Below are the code and all the weights of a small trained network. Each question names an input and a target symbol and asks about switching units off, where a switched-off unit gives its printed mean instead of its output.

import numpy as np


def w(rows, s, z=0):
    codes = np.array(rows[::2]) - 128.0
    scale = np.full(codes.shape[1], s)
    scale[-1] = z or s
    return codes * scale


def norm(h):
    return h / np.sqrt((h * h).mean(-1, keepdims=True) + 1e-5)


def f(y):
    return y / 2 * (1 + np.tanh(0.7978845608 * (y + 0.044715 * y**3)))


def softmax(a):
    e = np.exp(a - a.max(-1, keepdims=True))
    return e / e.sum(-1, keepdims=True)


def log_softmax(a):
    a = a - a.max(-1, keepdims=True)
    return a - np.log(np.exp(a).sum(-1, keepdims=True))


def net(x, mask):
    ids = ['ΠΦΨΩαηλ'.index(c) for c in x.split()]
    T = len(ids)
    res = E[ids] + P[:T]
    r = norm(res)
    for j in range(2):
        rows = slice(3 * j, 3 * j + 3)
        q, k, v = (r @ M[0][rows].T for M in (Q, K, V))
        z = softmax(np.where(np.tri(T) > 0, q @ k.T / 3**0.5, -1e9)) @ v
        o = O[0][rows]
        res = res + np.where(mask[j], z, o[:, -1]) @ o[:, :-1]
    y = f(norm(res) @ A[0][:, :-1].T + A[0][:, -1])
    res = res + np.where(mask[2:18], y, B[0][:, -1]) @ B[0][:, :-1]
    return log_softmax(norm(res)[-1] @ U[:, :-1].T + U[:, -1])


Q, K, V, O, A, B = {}, {}, {}, {}, {}, {}
E = w([
[160,146,155,127,107],'Π',
[148,114,157,136,123],'Φ',
[140,127,161,131,160],'Ψ',
[130,87,130,123,54],'Ω',
[132,104,99,149,7],'α',
[106,143,67,105,145],'η',
[104,65,130,79,121],'λ',
],0.019)
P = w([
[150,184,163,7,121],'0',
[181,96,105,120,151],'1',
[108,168,165,92,138],'2',
[153,98,115,155,159],'3',
[81,164,160,123,146],'4',
[128,98,121,179,164],'5',
[49,161,163,152,146],'6',
[113,104,125,198,157],'7',
],0.014)
Q[0] = w([
[26,125,76,39,152],'H1',
[145,167,129,184,108],'H1',
[60,28,151,220,185],'H1',
[121,180,59,12,119],'H2',
[132,241,229,185,98],'H2',
[42,211,9,46,172],'H2',
],0.011)
K[0] = w([
[72,109,83,19,194],'H1',
[173,98,118,148,145],'H1',
[12,107,137,229,143],'H1',
[197,183,178,63,137],'H2',
[121,133,162,242,159],'H2',
[238,165,144,80,113],'H2',
],0.011)
V[0] = w([
[214,146,130,201,195],'H1',
[61,99,123,133,218],'H1',
[151,217,138,48,145],'H1',
[117,31,185,97,60],'H2',
[58,28,159,59,253],'H2',
[74,99,55,73,65],'H2',
],0.0056)
O[0] = w([
[83,97,98,94,97,250],'H1',
[202,163,127,83,54,22],'H1',
[52,163,159,173,78,197],'H1',
[63,36,199,170,121,230],'H2',
[61,121,111,1,198,128],'H2',
[22,90,60,187,133,46],'H2',
],0.0063,0.0021)
A[0] = w([
[67,119,158,55,162,57],'N1',
[144,140,134,101,192,115],'N2',
[165,71,2,126,180,73],'N3',
[139,65,116,99,156,46],'N4',
[101,197,108,158,152,131],'N5',
[73,59,67,157,183,50],'N6',
[168,152,130,110,113,130],'N7',
[83,109,119,149,80,105],'N8',
[170,70,148,124,129,4],'N9',
[170,201,126,167,82,146],'N10',
[126,73,138,130,69,79],'N11',
[204,142,147,98,104,108],'N12',
[164,159,139,68,116,91],'N13',
[39,79,115,105,120,159],'N14',
[133,159,167,90,135,97],'N15',
[196,111,79,137,127,145],'N16',
],0.014,0.0039)
B[0] = w([
[171,104,96,75,87,244],'N1',
[67,165,113,178,101,214],'N2',
[191,254,153,197,98,254],'N3',
[61,128,93,176,166,190],'N4',
[54,218,69,138,152,162],'N5',
[100,189,89,70,7,245],'N6',
[103,131,109,123,155,163],'N7',
[128,180,150,126,142,194],'N8',
[72,113,136,83,140,175],'N9',
[108,56,69,81,164,214],'N10',
[98,167,155,107,164,211],'N11',
[109,124,111,123,210,215],'N12',
[104,104,128,219,153,212],'N13',
[154,108,83,143,241,244],'N14',
[150,135,92,208,81,240],'N15',
[186,168,146,116,31,194],'N16',
],0.0088,0.0042)
U = w([
[132,77,160,170,55,153],'Π',
[84,166,46,85,116,122],'Φ',
[95,167,195,100,158,141],'Ψ',
[151,231,148,113,114,166],'Ω',
[120,128,102,217,181,92],'α',
[145,89,118,102,120,254],'η',
[9,120,161,98,77,70],'λ',
],0.013,0.005)

Each question gives the input, a string of symbols that net reads in full, and the target symbol t.
The units are the heads (3 rows each of Q, K, V and O) and the neurons (one row each of A and B). Each row of codes is followed by its name. A weight is (code - 128) times the scale printed after its matrix; where a second scale follows, it is the last column's (O, A, B and U).
mask holds one flag per unit, heads first, then neurons. A switched-off unit (its flag False) gives its mean, the last column of its rows in O or B, instead of its output. The means were averaged over made-up inputs and are rounded, as every weight is.
A unit's drop is (log p(t) with every unit on - log p(t) with that unit switched off) / (log p(t) with every unit on - log p(t) with every unit switched off).
The circuit of an input: a set's keep is (log p(t) with only the set's units on - log p(t) with every unit switched off) / (log p(t) with every unit on - log p(t) with every unit switched off). Starting from the 12 units with the biggest drops (on a tie, the unit counted first), units are removed one at a time, each time the one whose removal leaves the highest keep (on an exact tie, the one counted first), for as long as the keep stays at least 0.8.
units of the circuit, in order: the units of the circuit, biggest drop first
unit that matters most: the unit with the biggest drop
k most important neurons: the k neurons with the biggest drops, biggest first
heads that matter: for each layer, one digit per head in row order, 1 if its drop is at least 0.15 and else 0, layers parted by /
input Ω Ψ η η λ η Ω α, target Ω: heads that matter => 11
input Ψ Ψ Ω, target Ψ: 2 most important neurons => (N14 N6)
input α Ψ λ Π, target Φ: heads that matter => 01
input Π Π Π Π Ω, target Ψ: heads that matter => 00
input Φ Φ Π Π, target Ψ: unit that matters most => H1
input Ω Φ α, target λ: 2 most important neurons => (N3 N11)
input η λ λ Π η Π, target Ω: units of the circuit, in order => (H2 N3)
input η η Ψ Π Ψ η Ψ Φ, target Ω: units of the circuit, in order => (N3 H1 H2)
input λ Ψ Π Π Π Ω α λ, target Φ: units of the circuit, in order => (N6 N14)
input η Π Π Π Π Φ, target Ψ: units of the circuit, in order => (H2 N9)
input Π η Ψ Ω, target Ω: units of the circuit, in order => (N3 H1 N11)
input Ψ Ω Ψ Π η η Π, target Φ: units of the circuit, in order => (H2 N10)
input Π Ψ Π Ψ λ η Π Ψ, target Ω: units of the circuit, in order => (H2 H1 N3)
input Ψ Π Ψ Π λ Ω Φ, target Π: heads that matter => 10
input λ η Φ Φ Π Π Π Π, target η: heads that matter => 01
input Φ Π η Π Π Π Φ Π, target Ψ: 2 most important neurons => (N6 N9)
input Ψ Π Ψ Ψ Π Π λ, target η: heads that matter => 00
input Π Π Ψ Ψ Ω Π, target λ: unit that matters most => N6
input Π Ψ Π Π Ψ Π Π, target α: 2 most important neurons => (N6 N10)
input η Π Π α Π Ω Ω Φ, target λ: 3 most important neurons => (N6 N9 N15)
input Ω Φ η Π Π Φ, target Ψ: 2 most important neurons => (N9 N15)
input η Ω Ψ Ψ, target λ: 2 most important neurons => (N9 N14)
input Π Ω Ψ Π Ψ Ψ Ω Ω, target λ: 4 most important neurons => (N6 N11 N15 N3)
input Ψ Π α, target λ: 2 most important neurons => (N3 N10)
input α Π Π Π, target η: most important neuron => (N3)
